Below is a small trained network, with its code and all its weights. Each question gives an input and a target symbol and asks what happens when units are switched off, that is, made to give their printed mean instead of their output.

import numpy as np


def w(rows, s, z=0):
    codes = np.array(rows[::2]) - 128.0
    scale = np.full(codes.shape[1], s)
    scale[-1] = z or s
    return codes * scale


def norm(h):
    return h / np.sqrt((h * h).mean(-1, keepdims=True) + 1e-5)


def f(y):
    return y / 2 * (1 + np.tanh(0.7978845608 * (y + 0.044715 * y**3)))


def softmax(a):
    e = np.exp(a - a.max(-1, keepdims=True))
    return e / e.sum(-1, keepdims=True)


def log_softmax(a):
    a = a - a.max(-1, keepdims=True)
    return a - np.log(np.exp(a).sum(-1, keepdims=True))


def net(x, mask):
    ids = ['ΣΦΨαβγδεζμπ'.index(c) for c in x.split()]
    T = len(ids)
    res = E[ids] + P[:T]
    u = 0
    for l in range(2):
        r = norm(res)
        for j in range(2):
            rows = slice(4 * j, 4 * j + 4)
            q, k, v = (r @ M[l][rows].T for M in (Q, K, V))
            z = softmax(np.where(np.tri(T) > 0, q @ k.T / 4**0.5, -1e9)) @ v
            o = O[l][rows]
            res = res + np.where(mask[u + j], z, o[:, -1]) @ o[:, :-1]
        u += 2
        y = f(norm(res) @ A[l][:, :-1].T + A[l][:, -1])
        res = res + np.where(mask[u : u + 4], y, B[l][:, -1]) @ B[l][:, :-1]
        u += 4
    return log_softmax(norm(res)[-1] @ U[:, :-1].T + U[:, -1])


Q, K, V, O, A, B = {}, {}, {}, {}, {}, {}
E = w([
[178,40,105,118,176],'Σ',
[126,136,164,139,159],'Φ',
[111,69,105,181,144],'Ψ',
[177,121,143,183,172],'α',
[252,64,170,74,133],'β',
[152,215,87,155,119],'γ',
[195,123,122,137,147],'δ',
[140,95,116,83,81],'ε',
[130,139,154,48,129],'ζ',
[107,121,112,95,163],'μ',
[165,107,131,182,88],'π',
],0.025)
P = w([
[212,4,149,101,22],'0',
[217,4,170,143,92],'1',
[195,25,164,138,118],'2',
[192,33,166,140,125],'3',
[172,44,170,143,124],'4',
[171,66,177,150,131],'5',
[167,83,171,141,129],'6',
[164,88,170,166,118],'7',
[167,92,164,167,123],'8',
[149,124,174,152,116],'9',
[140,108,162,172,113],'10',
[150,124,166,187,105],'11',
[137,114,156,197,105],'12',
[144,128,172,202,100],'13',
],0.0033)
Q[0] = w([
[140,124,111,189,184],'0.h0',
[162,117,155,184,204],'0.h0',
[178,73,126,165,142],'0.h0',
[125,128,104,132,254],'0.h0',
[140,115,148,40,47],'0.h1',
[84,165,126,139,146],'0.h1',
[127,115,91,172,88],'0.h1',
[130,123,154,28,160],'0.h1',
],0.0094)
K[0] = w([
[127,177,81,152,217],'0.h0',
[109,228,79,195,126],'0.h0',
[159,152,136,141,149],'0.h0',
[156,254,10,129,61],'0.h0',
[132,185,59,155,109],'0.h1',
[58,64,164,116,112],'0.h1',
[240,69,160,29,130],'0.h1',
[74,173,106,136,101],'0.h1',
],0.0098)
V[0] = w([
[139,124,151,205,55],'0.h0',
[178,34,125,159,130],'0.h0',
[137,150,78,116,140],'0.h0',
[88,204,120,237,49],'0.h0',
[116,105,76,94,79],'0.h1',
[105,46,110,98,46],'0.h1',
[134,209,27,103,107],'0.h1',
[75,103,89,153,2],'0.h1',
],0.0071)
O[0] = w([
[130,85,90,154,67,186],'0.h0',
[186,84,69,154,125,253],'0.h0',
[100,128,174,78,192,116],'0.h0',
[115,178,191,52,200,97],'0.h0',
[82,135,166,41,117,103],'0.h1',
[237,18,142,122,102,139],'0.h1',
[126,175,124,254,70,42],'0.h1',
[86,148,93,104,168,63],'0.h1',
],0.0057,0.0055)
A[0] = w([
[141,72,84,141,143,248],'0.n0',
[169,141,54,196,91,95],'0.n1',
[128,171,186,81,170,186],'0.n2',
[128,46,255,200,120,161],'0.n3',
],0.0076,0.0017)
B[0] = w([
[35,229,48,17,51,246],'0.n0',
[102,229,67,118,254,229],'0.n1',
[46,148,54,220,134,133],'0.n2',
[49,49,215,46,18,253],'0.n3',
],0.0058,0.0053)
Q[1] = w([
[194,255,163,78,171],'1.h0',
[208,246,165,242,172],'1.h0',
[208,182,32,67,142],'1.h0',
[96,103,29,149,123],'1.h0',
[165,161,128,183,190],'1.h1',
[105,217,76,63,211],'1.h1',
[129,139,66,17,185],'1.h1',
[191,193,165,44,101],'1.h1',
],0.0078)
K[1] = w([
[129,185,82,155,22],'1.h0',
[144,179,74,161,83],'1.h0',
[93,127,150,182,85],'1.h0',
[86,106,92,171,178],'1.h0',
[12,132,102,90,135],'1.h1',
[128,52,176,82,93],'1.h1',
[165,11,158,93,103],'1.h1',
[189,110,108,133,113],'1.h1',
],0.011)
V[1] = w([
[76,149,156,225,63],'1.h0',
[210,131,170,99,198],'1.h0',
[196,177,93,161,83],'1.h0',
[178,135,115,41,173],'1.h0',
[176,76,220,187,112],'1.h1',
[156,39,17,183,116],'1.h1',
[171,98,122,2,124],'1.h1',
[81,103,169,113,118],'1.h1',
],0.0071)
O[1] = w([
[213,35,116,197,120,71],'1.h0',
[177,144,186,85,173,131],'1.h0',
[202,87,113,254,199,146],'1.h0',
[157,144,71,67,221,163],'1.h0',
[129,146,215,152,83,142],'1.h1',
[90,148,152,233,133,253],'1.h1',
[161,224,136,187,161,215],'1.h1',
[72,96,166,244,169,95],'1.h1',
],0.0056,0.0074)
A[1] = w([
[88,135,194,142,171,1],'1.n0',
[128,45,118,137,204,246],'1.n1',
[103,185,153,158,172,109],'1.n2',
[9,151,128,65,149,187],'1.n3',
],0.011,0.0031)
B[1] = w([
[89,58,1,11,140,130],'1.n0',
[49,175,144,130,191,211],'1.n1',
[170,31,140,139,98,154],'1.n2',
[145,152,138,194,57,252],'1.n3',
],0.0099,0.0039)
U = w([
[135,245,209,83,135,142],'Σ',
[139,136,241,191,170,159],'Φ',
[54,91,81,195,125,110],'Ψ',
[93,115,227,133,91,160],'α',
[101,85,133,125,143,111],'β',
[197,98,196,103,129,89],'γ',
[91,239,78,136,117,117],'δ',
[104,136,107,90,180,253],'ε',
[178,214,84,146,164,138],'ζ',
[158,60,132,220,86,136],'μ',
[158,79,43,86,95,124],'π',
],0.011,0.0033)

Each question gives the input, a string of symbols that net reads in full, and the target symbol t.
The units are the heads (4 rows each of Q, K, V and O) and the neurons (one row each of A and B). Each row of codes is followed by its name. A weight is (code - 128) times the scale printed after its matrix; where a second scale follows, it is the last column's (O, A, B and U).
mask holds one flag per unit, layer by layer, with each layer's heads first. A switched-off unit (its flag False) gives its mean, the last column of its rows in O or B, instead of its output. The means were averaged over made-up inputs and are rounded, as every weight is.
A unit's drop is (log p(t) with every unit on - log p(t) with that unit switched off) / (log p(t) with every unit on - log p(t) with every unit switched off).
The circuit of an input: a set's keep is (log p(t) with only the set's units on - log p(t) with every unit switched off) / (log p(t) with every unit on - log p(t) with every unit switched off). Starting from all 12 units, units are removed one at a time, each time the one whose removal leaves the highest keep (on an exact tie, the one counted first), for as long as the keep stays at least 0.8.
circuit, biggest first: the units of the circuit, biggest drop first
top k neurons: the k neurons with the biggest drops, biggest first
k most important neurons of layer l: the k neurons of layer l with the biggest drops, biggest first
which heads matter: for each layer, one digit per head in row order, 1 if its drop is at least 0.15 and else 0, layers parted by /
drop of u: that unit's drop, to one decimal
input π δ π α μ ζ α π Φ, target α: circuit, biggest first : [0.n3]
input π γ μ δ π α α ζ Φ Φ δ Φ μ π, target π: circuit, biggest first : [1.h1 1.n3]
input α π α μ δ π ε γ μ, target Ψ: which heads matter : 10 / 00
input π π μ Ψ π δ Σ γ β Σ δ, target Φ: circuit, biggest first : [0.h0 1.h0]
input α Φ μ α Φ π Ψ α β α α γ β ζ, target μ: which heads matter : 01 / 00
input π μ π, target δ: circuit, biggest first : [1.h0 0.n3 1.h1]
input π μ γ β π μ ε π α, target ε: top 2 neurons : [1.n0 0.n3]
input π δ γ μ, target Ψ: which heads matter : 11 / 00
input Φ δ γ Φ π ε, target δ: 2 most important neurons of layer 0 : [0.n1 0.n3]
input Ψ δ π μ μ π μ π, target δ: 2 most important neurons of layer 0 : [0.n3 0.n0]
input ζ δ γ β ζ α ζ α β π π α, target ε: 3 most important neurons of layer 1 : [1.n0 1.n1 1.n3]
input Ψ Ψ π π α ε Φ, target α: which heads matter : 00 / 10
input δ π π δ γ π Ψ δ π Σ, target Σ: circuit, biggest first : [0.h0 1.h0]
input ε ε δ π π γ π ε π π Σ, target Σ: top 2 neurons : [0.n1 1.n3]
input α Σ μ γ π δ α π δ π, target π: 2 most important neurons of layer 0 : [0.n1 0.n3]
input π π δ μ Σ, target ε: most important neuron of layer 1 : [1.n1]
input π δ δ Φ μ π π π ε Φ ζ γ π ε, target δ: top 2 neurons : [0.n3 1.n2]
input α γ α Σ μ π ζ δ, target Φ: 2 most important neurons of layer 0 : [0.n0 0.n1]
input Ψ α α π Φ μ μ π π Ψ γ δ δ ζ, target μ: top 2 neurons : [0.n3 0.n0]
input γ π β π α Φ Ψ δ Ψ, target α: top neuron : [1.n3]
input Φ δ Ψ ζ μ Ψ π δ π π π ζ Σ, target ε: drop of 1.n1 : 0.6
